Moves between objects:
po: s25->s306, s337->s568, s811->s770, s770->s691, s370->s195, s401->s942, s945->s527, s521->s558, s416->s974, s885->s880, s488->s568, s745->s34, s509->s555, s129->s488, s658->s673, s209->s690, s748->s586, s443->s130, s253->s770, s463->s248, s6->s824, s642->s477, s452->s229, s849->s558, s880->s780, s833->s745, s760->s327, s722->s521, s130->s760, s327->s272, s824->s601, s272->s885, s9->s830, s995->s642, s729->s477, s31->s248, s469->s849, s621->s856, s477->s748, s974->s775, s942->s550, s965->s280, s953->s965, s673->s370, s691->s555, s332->s469, s527->s953, s632->s765, s747->s527, s558->s729, s981->s921, s248->s690, s686->s31, s366->s253, s709->s952, s690->s981, s775->s391, s601->s159, s765->s766, s280->s621, s34->s833, s473->s417, s566->s833, s417->s965, s575->s31, s555->s168, s195->s473, s856->s401, s402->s337, s229->s691, s568->s558, s921->s811, s414->s632, s545->s129, s517->s402, s952->s575, s916->s488, s550->s366, s830->s6, s168->s463, s780->s488, s766->s28, s391->s945, s586->s306, s991->s658, s28->s686, s306->s416, s159->s414
li: s25->s370, s337->s402, s811->s952, s770->s168, s370->s417, s401->s366, s945->s25, s521->s229, s416->s391, s885->s332, s488->s760, s745->s337, s509->s6, s129->s130, s658->s195, s209->s830, s748->s416, s443->s327, s253->s555, s463->s280, s6->s159, s642->s517, s452->s658, s849->s885, s880->s521, s833->s402, s760->s414, s722->s25, s130->s558, s327->s488, s824->s414, s272->s729, s9->s824, s995->s885, s729->s477, s31->s9, s469->s729, s621->s942, s477->s306, s974->s306, s942->s253, s965->s856, s953->s621, s673->s473, s691->s463, s332->s558, s527->s366, s632->s28, s747->s965, s558->s642, s981->s34, s248->s981, s686->s745, s366->s691, s709->s770, s690->s811, s775->s722, s601->s566, s765->s765, s280->s673, s34->s575, s473->s555, s566->s745, s417->s953, s575->s509, s555->s991, s195->s747, s856->s550, s402->s916, s229->s673, s568->s129, s921->s942, s414->s575, s545->s566, s517->s729, s952->s209, s916->s488, s550->s770, s830->s209, s168->s658, s780->s849, s766->s566, s391->s521, s586->s974, s991->s370, s28->s833, s306->s775, s159->s952

The rows follow the links: the fewer symbols apart two objects are, the more alike their rows tend to be.

Each row is also shifted at random along 5 hidden directions that mean nothing.

Rows with their objects:
-91 49 52 -42 -20 -18 -4 10 -29 -8 -30 -9 -49 0 -26 -3 29 5 12 5 -27 -25 33 -26 -13 -4 -1 -6 -55 -17 -30 -11 -4 -22 16 -5 44 36
object: s833
5 -27 5 -22 11 30 -18 0 27 45 -11 -10 7 -1 32 -9 -20 0 10 -25 10 4 22 37 3 33 -1 18 -12 29 -27 -23 4 -16 -21 9 5 -9
object: s129
12 -36 -53 6 -21 -10 28 24 -18 0 -13 -21 8 25 -13 16 -5 16 29 14 -1 17 -7 -15 37 -22 -2 3 28 33 -3 17 23 -33 10 3 -22 -5
object: s209
71 -22 -10 -15 -8 3 -2 -11 32 -12 45 5 -4 25 24 5 -17 2 -14 -23 2 4 7 39 -13 31 3 18 0 16 35 -27 15 12 -33 33 -14 -12
object: s945
-19 -21 27 4 20 29 -15 -3 19 42 3 8 11 -9 24 -9 2 -9 -5 -29 12 4 19 34 -34 46 12 8 -25 9 0 -21 24 6 -16 -3 17 -25
object: s488
-80 -54 -42 52 -4 33 15 -35 -28 6 69 21 -28 7 24 -19 37 -20 34 9 2 -7 21 -7 -52 65 50 15 -17 -30 89 41 43 10 10 -31 9 6
object: s942
-9 -28 27 20 5 -14 18 5 -10 4 13 25 -7 36 10 -4 -5 -32 35 -1 23 14 1 -1 -1 21 4 10 -8 5 4 18 12 1 15 1 -1 -6
object: s811
-18 7 22 -45 -17 -10 -15 -16 22 0 23 -6 -20 51 26 8 -15 5 -18 -18 -14 -12 14 21 2 32 -4 -4 8 18 6 6 -3 -6 -30 44 -10 -9
object: s586
-37 -14 37 71 -9 -29 30 32 -44 -34 6 23 -7 -17 -35 33 72 4 -9 4 -6 20 20 -33 -66 -7 45 -4 -41 -46 70 -15 93 25 9 -32 39 -39
object: s9
-1 -15 -74 61 36 0 14 9 -3 -16 48 -1 31 -24 -18 -15 -19 -12 18 8 26 45 -55 7 -35 15 -10 -4 47 -32 56 -13 1 42 4 -44 -39 -12
object: s658
-72 -32 -125 2 -19 58 1 -37 16 23 82 -18 -3 14 16 -26 -2 -10 4 0 -25 -26 8 13 -7 50 40 13 21 39 79 21 2 0 -2 17 -30 27
object: s953
-23 0 -98 -27 -9 3 -17 -11 -17 -12 -12 -72 5 -17 3 -1 2 76 24 31 -2 4 -16 -5 39 -6 -23 -26 78 -8 -12 35 -14 -38 -10 -50 -53 5
object: s521
-44 18 38 9 -3 -24 1 16 28 5 1 29 28 38 8 -2 -27 -43 -35 -22 0 -5 -3 -1 28 -22 7 6 1 40 -7 -6 -2 21 10 71 -7 -4
object: s509
60 34 80 -23 25 4 -2 -10 50 11 -29 22 33 7 -12 11 -13 -35 -49 -15 34 -21 0 32 27 -17 -5 -23 -7 52 -55 -12 -45 20 10 28 3 -11
object: s885
-91 3 72 16 1 10 13 -26 8 -18 20 13 -12 1 -6 6 81 -17 -9 -16 44 -27 71 36 -45 56 60 -20 -59 11 33 -8 44 25 14 -35 35 -12
object: s332
-37 -30 47 38 -4 -20 23 5 -41 -14 16 30 -34 14 6 -6 45 -18 51 6 21 7 31 -16 -42 37 27 9 -46 -36 34 19 50 1 19 -36 29 3
object: s921
-96 2 65 11 -1 -21 16 4 0 1 31 34 -20 51 -1 -12 12 -52 22 -15 20 -7 27 4 -27 42 23 1 -37 14 18 6 17 15 21 14 15 7
object: s248
-28 -9 32 57 11 -31 9 16 -45 -14 -5 32 -2 -3 1 -1 18 -7 22 17 5 21 -12 -44 -19 -12 5 -3 -3 -52 16 35 32 9 21 -24 11 -11
object: s709
36 53 -14 -12 -16 -12 -22 13 -11 5 -25 13 10 -28 -12 -17 -4 11 -35 17 -50 -41 -24 -57 22 -75 -18 -3 2 -8 -23 15 -28 -8 28 30 6 44
object: s965
-6 45 53 -50 -29 -43 -28 3 -12 -16 -26 -6 -26 17 14 10 8 43 -21 2 -34 -24 11 -26 12 -24 -21 -13 -3 -19 -30 15 4 -25 -12 28 9 7
object: s416
29 59 33 -7 20 -11 -5 25 -27 13 -47 -2 7 -38 -64 17 16 16 -24 25 -19 -11 -41 -46 -27 -53 -33 -46 2 -22 -33 10 -30 -3 31 -36 17 -2
object: s517
15 8 -61 23 0 -31 3 30 -30 -36 -12 -23 12 -39 -11 -18 3 35 40 24 9 21 -26 -25 12 -36 -22 1 32 -40 -1 -8 4 -2 16 -50 -26 24
object: s991
93 -51 19 67 19 -25 38 39 -25 -20 -8 31 15 0 -25 31 1 -15 18 6 24 56 -26 -15 -23 -17 0 7 4 -26 23 -7 45 16 1 -24 7 -50
object: s952

From each start, follow one symbol. Which object do you reach?
Answer with the object's name.
-80 20 -6 -47 -9 21 -35 4 -2 53 -34 -33 -5 -8 14 -20 2 25 10 -6 -24 -31 20 -9 17 5 -10 -7 -6 22 -49 12 -13 -42 5 3 7 23
li	s129
69 -10 -22 -14 -5 -15 -2 2 16 -22 30 -7 2 12 10 9 -19 23 -6 -9 -2 17 -19 22 -10 8 -18 4 24 -4 25 -24 8 7 -31 11 -23 -17
li	s370
113 -45 -72 -59 -33 24 6 -15 52 2 13 -19 1 30 39 -17 -45 0 20 -14 6 -21 27 46 75 5 -2 44 6 84 -22 -20 -28 -33 -15 52 -33 42
li	s366
36 -9 21 8 15 -26 9 10 21 -19 7 20 11 19 20 -22 -29 -31 35 -13 46 18 5 28 24 10 -10 24 0 12 -21 -19 -12 14 10 6 -17 13
po	s463
19 40 -24 17 -10 -17 -11 17 -16 -14 -3 9 9 -39 -17 -17 15 14 -21 14 -30 -23 -15 -44 -10 -51 -1 -2 -6 -26 17 -7 3 13 26 -1 5 30
po	s965
-83 -16 12 -18 -25 8 11 -6 39 16 27 8 9 73 21 1 -12 -41 -18 -30 6 -21 44 32 30 33 37 13 -12 89 14 -2 20 -3 -1 80 -8 -3
po	s6
-14 18 1 -34 -24 -27 15 32 -43 -8 -43 -27 -35 -2 -38 5 11 22 50 21 -17 -2 4 -39 14 -30 -26 -4 -18 -10 -42 1 -6 -44 20 -27 16 30
li	s575
88 -8 32 5 6 -9 11 20 -21 -19 -57 -21 5 -53 -27 23 55 44 18 14 35 8 22 2 -7 -23 -2 -17 -18 -21 -36 -19 23 -13 5 -79 20 -19
po	s729
-68 4 -74 -12 23 52 -3 -7 4 57 34 -23 1 6 -33 -8 -32 -14 5 -1 -22 3 -43 1 -38 41 -15 -20 27 20 23 11 -33 -4 0 -12 -16 -4
po	s337
6 -40 -79 7 -19 -3 40 25 -38 -18 -4 -36 -15 10 -41 24 2 20 54 26 -1 34 -11 -20 15 -9 -5 5 23 12 13 4 18 -36 5 -35 -18 -3
po	s248
-140 37 77 20 -20 -47 -19 2 -55 -18 -18 33 -33 -1 29 -31 60 5 25 16 -12 -32 39 -60 -11 -13 22 -3 -44 -62 -3 47 34 -7 41 -14 36 42
li	s168
-27 16 57 -13 15 16 6 -22 29 8 17 11 4 18 -18 10 23 -29 -31 -17 30 -22 24 40 -22 37 21 -28 -23 41 6 -4 -6 19 6 2 12 -18
po	s477
84 -16 -84 -13 -22 8 5 8 8 -12 8 -24 8 -17 3 -15 -8 18 16 10 -9 -11 -2 0 29 -23 -2 22 12 22 8 -17 -5 -15 3 2 -22 32
po	s527
-34 33 44 0 -33 -32 -8 24 -21 -17 -50 2 1 -10 -3 19 33 24 -33 5 -36 -20 27 -42 25 -65 14 -2 -22 -5 -24 -1 34 -15 7 32 27 4
po	s601
38 -14 16 20 6 -2 11 11 26 6 -7 20 29 19 1 24 -27 -28 -47 -17 -4 17 -11 6 18 -24 9 9 6 28 2 -14 8 20 -14 57 1 -36
li	s952
134 -2 11 -63 -33 -42 -1 19 -14 -35 -53 -38 -23 6 2 29 1 70 25 15 -6 5 11 -2 44 -38 -42 2 11 -1 -59 -6 4 -55 -23 -6 -7 2
po	s586
-19 -60 -100 -16 -53 8 22 6 -14 -15 -12 -59 -7 17 12 12 17 50 44 13 -5 2 44 0 64 -8 25 25 25 48 4 6 45 -56 -10 -2 -28 8
li	s159
-28 -68 -27 -9 -36 16 12 -36 4 -14 41 0 -39 30 63 -30 30 -6 66 -7 31 -20 83 36 21 67 50 48 -39 23 28 11 38 -25 -2 -2 3 40
po	s253
-38 9 -44 20 8 13 -14 -18 -16 23 13 17 6 6 23 -29 -32 -14 7 20 -21 -7 -42 -41 21 -13 -15 -3 40 -16 4 60 -37 -2 21 10 -23 25
li	s555
